Below is a small trained network, with its code and all its weights. Each question gives an input and a target symbol and asks what happens when units are switched off, that is, made to give their printed mean instead of their output.

import numpy as np


def w(rows, s, z=0):
    codes = np.array(rows[::2]) - 128.0
    scale = np.full(codes.shape[1], s)
    scale[-1] = z or s
    return codes * scale


def f(y):
    return y / 2 * (1 + np.tanh(0.7978845608 * (y + 0.044715 * y**3)))


def softmax(a):
    e = np.exp(a - a.max(-1, keepdims=True))
    return e / e.sum(-1, keepdims=True)


def log_softmax(a):
    a = a - a.max(-1, keepdims=True)
    return a - np.log(np.exp(a).sum(-1, keepdims=True))


def net(x, mask):
    ids = ['ΦΨγζηθλμσ'.index(c) for c in x.split()]
    T = len(ids)
    res = E[ids] + P[:T]
    u = 0
    for l in range(3):
        q, k, v = (res @ M[l].T for M in (Q, K, V))
        z = softmax(np.where(np.tri(T) > 0, q @ k.T / 2**0.5, -1e9)) @ v
        res = res + np.where(mask[u], z, O[l][:, -1]) @ O[l][:, :-1]
        u += 1
        y = f(res @ A[l][:, :-1].T + A[l][:, -1])
        res = res + np.where(mask[u : u + 4], y, B[l][:, -1]) @ B[l][:, :-1]
        u += 4
    return log_softmax(res[-1] @ U[:, :-1].T + U[:, -1])


Q, K, V, O, A, B = {}, {}, {}, {}, {}, {}
E = w([
[155,241,119,128],'Φ',
[46,96,174,128],'Ψ',
[121,162,168,119],'γ',
[86,36,53,190],'ζ',
[125,165,157,116],'η',
[154,83,40,25],'θ',
[115,161,123,90],'λ',
[128,210,249,154],'μ',
[82,91,188,125],'σ',
],0.017)
P = w([
[72,120,68,197],'0',
[70,247,112,150],'1',
[51,69,144,48],'2',
[141,132,147,160],'3',
[52,248,143,173],'4',
[70,46,205,72],'5',
[145,143,168,176],'6',
],0.015)
Q[0] = w([
[254,137,167,61],'0.h0',
[133,64,58,116],'0.h0',
],0.0097)
K[0] = w([
[151,134,172,8],'0.h0',
[110,82,90,115],'0.h0',
],0.016)
V[0] = w([
[171,124,124,214],'0.h0',
[129,253,33,156],'0.h0',
],0.0045)
O[0] = w([
[254,12,110,189,176],'0.h0',
[177,68,153,142,254],'0.h0',
],0.0055,0.0026)
A[0] = w([
[190,159,158,5,99],'0.n0',
[132,166,184,180,208],'0.n1',
[160,100,225,59,253],'0.n2',
[118,201,168,128,197],'0.n3',
],0.011,0.0042)
B[0] = w([
[165,84,254,212,158],'0.n0',
[217,162,50,181,254],'0.n1',
[211,190,102,62,232],'0.n2',
[131,109,130,203,243],'0.n3',
],0.0068,0.007)
Q[1] = w([
[154,243,101,133],'1.h0',
[109,129,10,200],'1.h0',
],0.011)
K[1] = w([
[89,170,95,142],'1.h0',
[72,86,126,254],'1.h0',
],0.0098)
V[1] = w([
[23,156,239,185],'1.h0',
[97,253,94,61],'1.h0',
],0.0066)
O[1] = w([
[108,9,179,161,178],'1.h0',
[5,112,154,165,3],'1.h0',
],0.011,0.0036)
A[1] = w([
[137,250,250,99,178],'1.n0',
[79,121,101,34,178],'1.n1',
[71,185,161,127,252],'1.n2',
[75,11,121,68,126],'1.n3',
],0.011,0.004)
B[1] = w([
[54,27,177,133,254],'1.n0',
[81,139,121,255,163],'1.n1',
[168,71,17,81,167],'1.n2',
[142,103,188,74,190],'1.n3',
],0.0085,0.0097)
Q[2] = w([
[95,77,214,81],'2.h0',
[58,254,94,173],'2.h0',
],0.0099)
K[2] = w([
[104,106,255,53],'2.h0',
[4,207,22,26],'2.h0',
],0.0062)
V[2] = w([
[126,53,255,217],'2.h0',
[130,108,156,160],'2.h0',
],0.0098)
O[2] = w([
[142,157,49,3,249],'2.h0',
[73,146,100,150,165],'2.h0',
],0.014,0.016)
A[2] = w([
[133,64,158,51,108],'2.n0',
[45,99,115,7,124],'2.n1',
[95,61,99,170,153],'2.n2',
[192,45,178,191,1],'2.n3',
],0.011,0.0074)
B[2] = w([
[155,94,167,119,184],'2.n0',
[133,142,153,177,253],'2.n1',
[41,65,104,84,147],'2.n2',
[164,97,4,122,150],'2.n3',
],0.013,0.04)
U = w([
[82,96,117,186,114],'Φ',
[170,173,45,61,119],'Ψ',
[114,26,136,26,122],'γ',
[203,151,95,253,146],'ζ',
[36,91,118,82,135],'η',
[138,37,73,63,8],'θ',
[90,68,192,208,168],'λ',
[59,165,94,143,204],'μ',
[116,128,85,95,165],'σ',
],0.0076,0.011)

Each question gives the input, a string of symbols that net reads in full, and the target symbol t.
The units are the heads (2 rows each of Q, K, V and O) and the neurons (one row each of A and B). Each row of codes is followed by its name. A weight is (code - 128) times the scale printed after its matrix; where a second scale follows, it is the last column's (O, A, B and U).
mask holds one flag per unit, layer by layer, with each layer's heads first. A switched-off unit (its flag False) gives its mean, the last column of its rows in O or B, instead of its output. The means were averaged over made-up inputs and are rounded, as every weight is.
A unit's drop is (log p(t) with every unit on - log p(t) with that unit switched off) / (log p(t) with every unit on - log p(t) with every unit switched off).
The circuit of an input: a set's keep is (log p(t) with only the set's units on - log p(t) with every unit switched off) / (log p(t) with every unit on - log p(t) with every unit switched off). Starting from the 12 units with the biggest drops (on a tie, the unit counted first), units are removed one at a time, each time the one whose removal leaves the highest keep (on an exact tie, the one counted first), for as long as the keep stays at least 0.8.
circuit, biggest first: the units of the circuit, biggest drop first
k most important neurons: the k neurons with the biggest drops, biggest first
k most important neurons of layer l: the k neurons of layer l with the biggest drops, biggest first
input ζ θ μ ζ η, target ζ: circuit, biggest first	[2.h0, 2.n3]
input ζ ζ λ ζ μ θ, target λ: 4 most important neurons	[2.n1, 0.n0, 0.n1, 0.n2]
input ζ Ψ η γ λ, target ζ: circuit, biggest first	[1.h0, 2.h0]
input ζ σ μ ζ μ Ψ, target λ: circuit, biggest first	[2.n1]
input ζ ζ η θ λ, target ζ: circuit, biggest first	[1.h0, 2.h0, 2.n3]
input θ η ζ ζ μ μ ζ, target Ψ: 3 most important neurons	[0.n1, 2.n1, 0.n3]
input μ ζ Φ η γ σ, target λ: 2 most important neurons of layer 1	[1.n0, 1.n1]
input η Ψ μ μ γ, target η: 2 most important neurons	[2.n1, 0.n1]
input θ γ μ, target λ: 4 most important neurons	[2.n1, 1.n0, 2.n0, 2.n3]
input ζ Ψ μ η θ, target ζ: circuit, biggest first	[1.h0, 2.h0]
input θ ζ Ψ μ Φ, target θ: 3 most important neurons	[2.n3, 2.n2, 2.n1]
input Φ ζ σ, target λ: circuit, biggest first	[2.n1, 2.n3]
input Φ ζ μ γ η, target Φ: 2 most important neurons	[2.n2, 0.n1]
input μ μ ζ μ, target Ψ: circuit, biggest first	[2.h0]
input μ σ μ η λ η Ψ, target Ψ: circuit, biggest first	[1.n0, 2.h0]
input ζ γ ζ η θ, target ζ: circuit, biggest first	[2.h0, 1.h0]
input θ θ η Φ σ, target θ: 2 most important neurons of layer 0	[0.n1, 0.n3]
input η ζ Ψ ζ λ μ θ, target Ψ: 3 most important neurons	[1.n0, 0.n1, 0.n0]
input ζ ζ μ ζ Ψ, target ζ: 4 most important neurons	[0.n1, 2.n3, 1.n0, 0.n2]
input μ ζ ζ ζ Ψ η, target λ: 2 most important neurons	[2.n1, 0.n2]
input η Ψ σ λ θ ζ, target λ: circuit, biggest first	[2.n1, 0.n1, 2.n3]
input θ σ η μ λ, target θ: 4 most important neurons	[2.n3, 2.n2, 2.n1, 1.n0]
